x = [[17, 0, -16, 0], [27, -1, 8, 4], [-8, 20, 6, 7], [-4, 20, -18, 1], [6, -12, 0, -13], [19, -17, 13, 7], [27, -15, 6, -7], [31, 33, 12, -9], [-26, 14, -9, 4], [18, -4, 10, 4], [17, 16, 3, 1], [-14, -8, 8, -1]]
The entry just left of 16 -> 17
Read off the 2nd smallest entry.
-18
Read off the smallest entry.
-26
Read off the entry just left of 12.
33
Read off the entry just left of 3.
16
Read off the entry just right of the smallest entry.
14
The fifth entry in reading order is 27
Read off the entry just right of 12.
-9
Read off the 3rd smallest entry.
-17
The entry just right of 18 is -4

B =
0.754	0.267	-0.796	2.412	2.135	0.372	2.401	1.192
-1.147	-1.341	-0.974	-0.410	1.314	-0.521	-0.569	0.818
2.392	0.916	1.923	0.233	-1.525	0.933	2.400	-1.581
-1.882	-1.773	-1.076	0.191	0.922	0.149	-0.319	-1.295
2.231	0.551	1.883	-0.173	2.190	1.552	2.217	0.290
-1.654	-0.582	1.445	1.749	-0.635	-0.034	0.245	1.931
1.018	0.971	2.148	-0.869	1.317	0.660	-1.372	1.096
2.165	-1.868	-0.339	0.111	-1.111	0.147	2.200	-1.310
-0.333	0.167	1.041	0.053	2.271	-1.679	-1.324	0.214
-1.030	-1.090	0.948	1.989	0.458	1.998	1.695	-1.429
2.018	0.850	0.971	2.152	0.590	-1.350	0.761	0.602
-1.638	-1.662	-1.185	2.123	-1.628	0.865	1.062	-0.896
1.124	-0.800	-1.809	-0.144	-1.053	-1.202	-1.366	1.743
-1.296	-0.921	1.866	2.003	-0.331	-1.392	-0.703	0.906
-1.714	0.661	2.305	-0.744	-0.194	1.743	-0.742	1.715
1.912	-1.524	0.595	2.085	-0.593	2.285	-0.133	-0.004
The entry just right of -1.809 -> -0.144
The entry just left of 1.096 -> -1.372
The top-right entry? 1.192
The first entry of the largest entry's row? 0.754
The bottom-right entry -> -0.004
The smallest entry in the first column? -1.882
The entry just right of 0.111 -> -1.111
The smallest entry in the last row: -1.524
The 3rd entry on the main diagonal? 1.923
The entry directly below -1.350? 0.865
The 5th entry, reading row by row? 2.135
The 3rd entry on the diagonal from the top-right corner? 0.933
The entry directly below the largest entry -> -0.410
The entry just left of 0.290? 2.217
The entry just right of 1.445 -> 1.749
The entry directly above 0.290 -> -1.295
The entry in the bottom-left corner? 1.912
The second entry on the main diagonal? -1.341
The top entry of the column that holds the largest entry? 2.412
The entry directly above 2.285 is 1.743
The entry just right of 2.123 is -1.628
The entry just right of 0.191 is 0.922
The entry directly above the smallest entry is 2.392
The entry just left of -1.525? 0.233
The smallest entry in the first row? -0.796
The largest entry in the last column? 1.931
The 3rd largest entry? 2.400
The second entry on the diagonal from the top-right corner: -0.569
The bottom entry of the column that holds the largest entry? 2.085
The entry just left of 0.214: -1.324

X = [[1.0, 3.2, -11.9, 0.7, 5.1, 4.6, 0.6], [-10.1, -4.6, 18.8, 5.3, -4.9, 6.7, -4.2], [5.2, 2.0, -14.3, 2.5, 0.8, -0.7, 1.4], [0.5, 1.1, -6.3, 1.7, 2.0, 2.5, -0.1], [4.0, 1.9, -12.9, 2.2, 1.8, 0.3, 0.9], [-2.9, 2.6, 19.5, -13.4, 4.1, -2.2, 3.6], [4.5, -1.5, -7.5, 4.7, -2.5, -3.6, -0.7], [11.3, 2.2, -17.8, 0.3, -0.2, -8.2, 3.3], [3.5, 2.5, -13.6, 1.9, 2.7, 1.6, 1.0], [3.3, 0.6, -10.0, 3.7, -0.2, -0.1, 0.1], [-5.7, 6.7, -12.7, -1.0, 11.4, 15.7, 0.3], [-3.3, -5.9, 2.5, 12.3, -7.4, 2.7, -5.0], [2.6, 1.8, -11.3, 2.3, 2.0, 1.7, 0.5], [-10.7, 2.2, 0.0, 4.0, 4.8, 16.9, -2.5], [3.9, -0.5, -10.7, 5.6, -1.7, -1.0, -0.5]]
What is the 5th entry in reading order? 5.1
The entry just right of 3.7 -> -0.2
What is the second entry in reading order? 3.2
The entry just right of -3.3: -5.9
The entry just left of -5.0 is 2.7
What is the entry just left of 0.1? -0.1
The second smallest entry: -14.3
The first entry in reading order -> 1.0
The 3rd smallest entry -> -13.6
The entry just right of the largest entry -> -13.4
What is the 2nd largest entry? 18.8
The centre entry -> 0.3
What is the entry just left of the largest entry? 2.6
The third largest entry -> 16.9
The maximum -> 19.5

A =
array([[  5,   4,  -1,  -4,  -4,  16,  -1, -16],
       [ -1,  16,  -7,  -3,   9,  -7, -17,  -2],
       [ -3, -11,   4,   9,   1,  -7,   4,   0],
       [ -7, -31,  20,  -6,  -8,   6,  24,  10],
       [ -8, -23,  15,  -3,  -2,   1,   9,   8],
       [-14, -37,  20,  12,  -5,   4,   8,   4],
       [ -7, -27,   4,  14,  -9,  -3,  -1,   7],
       [ 11,  16, -14,  -7,   5, -10,   8,  -8],
       [  1, -23,  -2,  26, -16,  -4,  13,  12],
       [ -1,  -7,  -1,   8,  -4, -12,   3,  15]])
Indices start at 0.
The entry in row 0 and column 2 -> -1
The entry in row 2 and column 0 is -3
The entry at row 1, column 0: -1
The bottom-right entry -> 15
The entry in the top-left corner?
Answer: 5
The maximum?
Answer: 26
The bottom-left entry?
Answer: -1
The top-right entry is -16
The entry just right of the largest entry is -16
The entry just right of the smallest entry?
Answer: 20
The entry at row 0, column 1 -> 4
The entry in row 1 and column 2 is -7
The entry just right of -17?
Answer: -2
The entry just left of the largest entry: -2
The entry at row 2, column 2: 4
The entry at row 1, column 1?
Answer: 16
The entry directly below the largest entry: 8
The entry directly below the smallest entry -> -27
The entry directly above the smallest entry?
Answer: -23
The entry at row 2, column 1 -> -11

Read these off the matrix that follows.
1) Give the first entry in the row that holds the largest entry.
2) Give the entry directly below 4571.
3) Give the 1st entry, reading row by row.
4) Give the bottom-right entry.
5) Give the third smallest entry.
6) Give the bottom-left entry.
7) Give the smallest entry in the last column.
8) Give the entry directly above 5751.
[[4124 5278 5094 4546 5761]
 [5796 4415 4726 5212 4044]
 [5492 5546 4784 4944 5239]
 [5331 5041 6200 4693 5903]
 [5288 5072 5720 5472 5412]
 [5316 2476 8237 3743 8430]
 [5129 6096 6194 5488 5923]
 [5094 5751 5731 5293 4767]
 [4918 5102 5151 5669 5577]
 [4821 5106 3811 4580 5060]
 [5234 5654 4571 5105 4982]
 [5283 4600 6079 4913 5495]
 [5301 5477 5615 4369 5260]
 [3636 4690 5829 3942 5930]
 [5688 4730 5496 4551 4584]
 [5922 5022 5562 4070 5367]]
1) 5316
2) 6079
3) 4124
4) 5367
5) 3743
6) 5922
7) 4044
8) 6096

  0   -8   31  -27   -6  -21   40  -23  -43  -20  -20   13   -7  -16   25  -25
-22  -17    0  -11   -9  -11   25   -1    1  -14   -9  -36   -9  -12  -31   -9
 -2  -17   36   -9   -7  -12   -3   -4  -19  -13   -4  -19   26  -10   12   -2
 -3  -11    0    0  -11   -8   40  -23    0   -7   -9   -2  -31   -8    3  -16
Counting starts at 0.
The entry at row 0, column 0: 0
The entry at row 0, column 2 is 31
The entry at row 0, column 1: -8
The bottom-left entry? -3
The entry just right of the smallest entry? -20
The smallest entry? -43
The entry at row 2, column 0 -> -2
The entry in row 1 and column 0? -22
The entry in row 1 and column 1: -17
The entry in row 1 and column 2 is 0
The entry directly above 12 is -31
The entry just left of 26? -19
The entry directly below the smallest entry is 1
The entry in row 2 and column 1? -17
The entry just left of 3 -> -8
The bottom-right entry? -16
The entry just left of -6 -> -27
The entry in the top-right corner? -25

[-3, 1, 5, -10, -27, -11, 2, -2, 1, -4, -2, 39, 37, -2, -4]
The entry just left of the largest entry: -2
The entry just left of the centre entry is 2
The maximum: 39
The smallest entry?
A: -27
The entry just right of the centre entry?
A: 1

grid = ((-29, -27, 10, -21, -24, -19, 47, -1, -8, -21, -17, -49, 27, -21), (-9, -33, 41, -12, -18, -20, 10, -29, -19, -15, -12, -48, -26, -18), (-24, -22, -34, -12, -28, -23, -1, -35, -5, -23, -26, -2, -30, -24))
The entry just right of 27 -> -21
The entry just right of -28 is -23
The entry just left of the largest entry -> -19
The entry just right of the smallest entry?
A: 27
The entry just right of the largest entry -> -1
The entry just left of -2?
A: -26
The maximum?
A: 47
The entry just right of -34?
A: -12
